Below is a small trained network, with its code and all its weights. Each question gives an input and a class and asks what happens when units are switched off, that is, made to give their printed mean instead of their output.

import numpy as np


def w(rows, s, z=0):
    codes = np.array(rows[::2]) - 128.0
    scale = np.full(codes.shape[1], s)
    scale[-1] = z or s
    return codes * scale


def f(y):
    return np.maximum(y, 0)


def log_softmax(a):
    a = a - a.max(-1, keepdims=True)
    return a - np.log(np.exp(a).sum(-1, keepdims=True))


def net(x, mask):
    res = np.array(x, float).reshape(1, 4) / 4 @ E
    y = f(res @ A[0][:, :-1].T + A[0][:, -1])
    res = res + np.where(mask, y, B[0][:, -1]) @ B[0][:, :-1]
    return log_softmax(res[-1] @ U[:, :-1].T + U[:, -1])


A, B = {}, {}
E = w([
[30,64,155,87,49,41,156,189,134,158,113,215],'x0',
[186,180,162,153,124,59,196,145,34,127,147,130],'x1',
[160,100,212,36,130,86,64,120,144,251,116,125],'x2',
[149,131,101,118,155,90,110,146,155,104,146,147],'x3',
],0.014)
A[0] = w([
[237,191,187,146,89,17,195,104,109,192,176,95,44],'n1',
[196,174,128,217,166,129,43,136,124,179,69,83,125],'n2',
[252,41,254,22,219,93,100,41,126,250,178,89,16],'n3',
[190,204,167,126,204,126,164,95,168,174,124,43,83],'n4',
[218,178,185,152,178,90,184,136,35,78,149,57,10],'n5',
[201,212,70,190,193,213,104,104,79,92,140,104,123],'n6',
[101,57,91,81,182,188,43,61,205,103,85,27,2],'n7',
[236,171,92,118,155,198,64,83,142,181,129,78,61],'n8',
],0.0064,0.0025)
B[0] = w([
[78,149,149,102,112,176,36,144,129,158,188,65,204],'n1',
[141,108,224,150,65,131,133,89,141,107,56,162,190],'n2',
[201,128,71,169,123,182,197,34,106,50,100,208,246],'n3',
[123,109,136,123,80,43,112,112,105,171,98,128,197],'n4',
[71,179,122,101,122,180,99,103,160,137,182,10,215],'n5',
[129,136,171,108,129,131,218,201,109,132,76,167,249],'n6',
[117,175,121,121,173,169,85,122,209,196,178,88,212],'n7',
[145,98,143,108,121,56,139,183,136,175,176,219,215],'n8',
],0.011,0.015)
U = w([
[107,73,207,81,55,14,155,182,101,174,69,197,221],'0',
[168,131,88,239,173,191,204,83,87,2,112,139,145],'1',
[108,118,158,115,145,167,46,122,143,165,182,83,7],'2',
],0.013,0.0021)

Each question gives the input, the list of numbers given to net, and the class t.
The units are the neurons (one row each of A and B). Each row of codes is followed by its name. A weight is (code - 128) times the scale printed after its matrix; where a second scale follows, it is the last column's (A, B and U).
mask holds one flag per neuron, in row order. A switched-off neuron (its flag False) gives its mean, the last column of its row in B, instead of its output. The means were averaged over made-up inputs and are rounded, as every weight is.
A unit's drop is (log p(t) with every unit on - log p(t) with that unit switched off) / (log p(t) with every unit on - log p(t) with every unit switched off).
The circuit of an input: a set's keep is (log p(t) with only the set's units on - log p(t) with every unit switched off) / (log p(t) with every unit on - log p(t) with every unit switched off). Starting from all 8 units, units are removed one at a time, each time the one whose removal leaves the highest keep (on an exact tie, the one counted first), for as long as the keep stays at least 0.8.
circuit, biggest first: the units of the circuit, biggest drop first
top k neurons: the k neurons with the biggest drops, biggest first
drop when u is switched off: that unit's drop, to one decimal
input [-4,6,-5,3], class 2: circuit, biggest first => [n5 n3]
input [-6,-4,4,-1], class 0: circuit, biggest first => [n8]
input [1,-4,4,-2], class 1: top 2 neurons => [n3 n1]
input [4,-7,-4,1], class 2: top 2 neurons => [n3 n6]
input [0,2,3,-2], class 1: circuit, biggest first => [n3 n8]
input [-3,7,2,-6], class 2: top 2 neurons => [n5 n1]
input [-3,5,-1,0], class 2: top 2 neurons => [n5 n1]
input [-5,5,4,-1], class 0: top 2 neurons => [n4 n8]
input [-4,3,5,-5], class 1: top 2 neurons => [n3 n5]
input [1,6,6,8], class 1: top 2 neurons => [n3 n7]
input [2,-7,-6,-4], class 2: top 2 neurons => [n3 n7]
input [-8,-7,3,-8], class 0: top 2 neurons => [n8 n6]
input [-6,-5,-3,0], class 0: top 2 neurons => [n6 n8]
input [-2,-3,6,8], class 1: circuit, biggest first => [n3]
input [-6,-2,7,3], class 1: top 2 neurons => [n3 n7]
input [-4,-6,8,-5], class 1: drop when n3 is switched off => 1.8
input [-3,1,2,-7], class 0: drop when n4 is switched off => 0.2
input [-7,-2,4,-5], class 0: drop when n8 is switched off => 0.8
